Here is a tiny trained network, its code and every weight. The questions are about switching its units off for an input and a class, where a switched-off unit gives its printed mean instead of its output.

import numpy as np


def w(rows, s, z=0):
    codes = np.array(rows[::2]) - 128.0
    scale = np.full(codes.shape[1], s)
    scale[-1] = z or s
    return codes * scale


def f(y):
    return np.maximum(y, 0)


def log_softmax(a):
    a = a - a.max(-1, keepdims=True)
    return a - np.log(np.exp(a).sum(-1, keepdims=True))


def net(x, mask):
    res = np.array(x, float).reshape(1, 7) / 4 @ E
    y = f(res @ A[0][:, :-1].T + A[0][:, -1])
    res = res + np.where(mask, y, B[0][:, -1]) @ B[0][:, :-1]
    return log_softmax(res[-1] @ U[:, :-1].T + U[:, -1])


A, B = {}, {}
E = w([
[160,86,118,245,114,1,136],'x0',
[163,234,109,84,157,10,68],'x1',
[48,139,163,134,137,102,80],'x2',
[6,237,81,135,135,115,196],'x3',
[180,187,182,202,73,151,129],'x4',
[164,14,155,32,23,30,201],'x5',
[110,194,170,138,127,121,117],'x6',
],0.0083)
A[0] = w([
[170,121,126,226,131,146,108,156],'n1',
[98,96,92,122,97,2,178,145],'n2',
[66,233,138,125,187,84,23,147],'n3',
[87,88,112,107,180,201,102,179],'n4',
[131,113,139,159,112,68,119,199],'n5',
[81,110,77,105,172,168,192,3],'n6',
[139,38,57,119,172,132,130,169],'n7',
[105,128,106,224,170,72,92,141],'n8',
[121,138,181,166,95,133,184,57],'n9',
[26,87,208,142,123,140,112,111],'n10',
],0.011,0.0041)
B[0] = w([
[145,131,105,89,179,152,69,199],'n1',
[103,158,158,35,109,137,161,212],'n2',
[60,146,87,165,195,147,74,254],'n3',
[88,147,214,71,110,93,143,198],'n4',
[138,123,106,147,107,71,164,183],'n5',
[191,108,197,130,118,102,114,172],'n6',
[117,59,148,60,118,158,87,190],'n7',
[155,76,164,146,157,93,84,206],'n8',
[120,144,110,21,163,117,146,154],'n9',
[143,175,141,9,124,101,178,174],'n10',
],0.013,0.015)
U = w([
[93,175,155,79,75,95,244,228],'0',
[176,121,79,205,84,172,185,3],'1',
[245,2,194,103,94,103,108,232],'2',
[68,164,88,99,200,245,112,183],'3',
[120,134,98,202,188,100,96,33],'4',
[214,110,59,191,97,234,99,33],'5',
],0.0099,0.0048)

Each question gives the input, the list of numbers given to net, and the class t.
The units are the neurons (one row each of A and B). Each row of codes is followed by its name. A weight is (code - 128) times the scale printed after its matrix; where a second scale follows, it is the last column's (A, B and U).
mask holds one flag per neuron, in row order. A switched-off neuron (its flag False) gives its mean, the last column of its row in B, instead of its output. The means were averaged over made-up inputs and are rounded, as every weight is.
A unit's drop is (log p(t) with every unit on - log p(t) with that unit switched off) / (log p(t) with every unit on - log p(t) with every unit switched off).
The circuit of an input: a set's keep is (log p(t) with only the set's units on - log p(t) with every unit switched off) / (log p(t) with every unit on - log p(t) with every unit switched off). Starting from all 10 units, units are removed one at a time, each time the one whose removal leaves the highest keep (on an exact tie, the one counted first), for as long as the keep stays at least 0.8.
units of the circuit, in order: the units of the circuit, biggest drop first
top k neurons: the k neurons with the biggest drops, biggest first
drop of u: that unit's drop, to one decimal
input [-4,-3,5,7,-1,2,5], class 0: units of the circuit, in order -> [n10]
input [0,7,-3,-6,1,-5,-3], class 4: units of the circuit, in order -> [n2 n7]
input [5,3,0,1,4,-7,5], class 4: top 2 neurons -> [n8 n2]
input [4,2,-6,1,4,-7,2], class 4: top 4 neurons -> [n8 n2 n7 n10]
input [-4,-8,4,8,-2,-6,4], class 0: units of the circuit, in order -> [n4 n10]
input [3,3,8,-2,4,2,6], class 4: units of the circuit, in order -> [n3 n5]
input [-8,-8,-1,-7,6,-7,-7], class 2: top 3 neurons -> [n3 n4 n2]
input [2,5,-8,-1,1,6,-8], class 0: top 2 neurons -> [n2 n8]
input [1,-6,-8,8,-5,5,-8], class 2: top 2 neurons -> [n6 n7]
input [-8,-4,-5,3,-7,8,-5], class 2: drop of n6 -> 0.4
input [-1,5,-4,-3,-5,7,3], class 0: drop of n6 -> 0.1
input [4,-2,-5,6,-8,-2,-3], class 2: drop of n4 -> 0.0
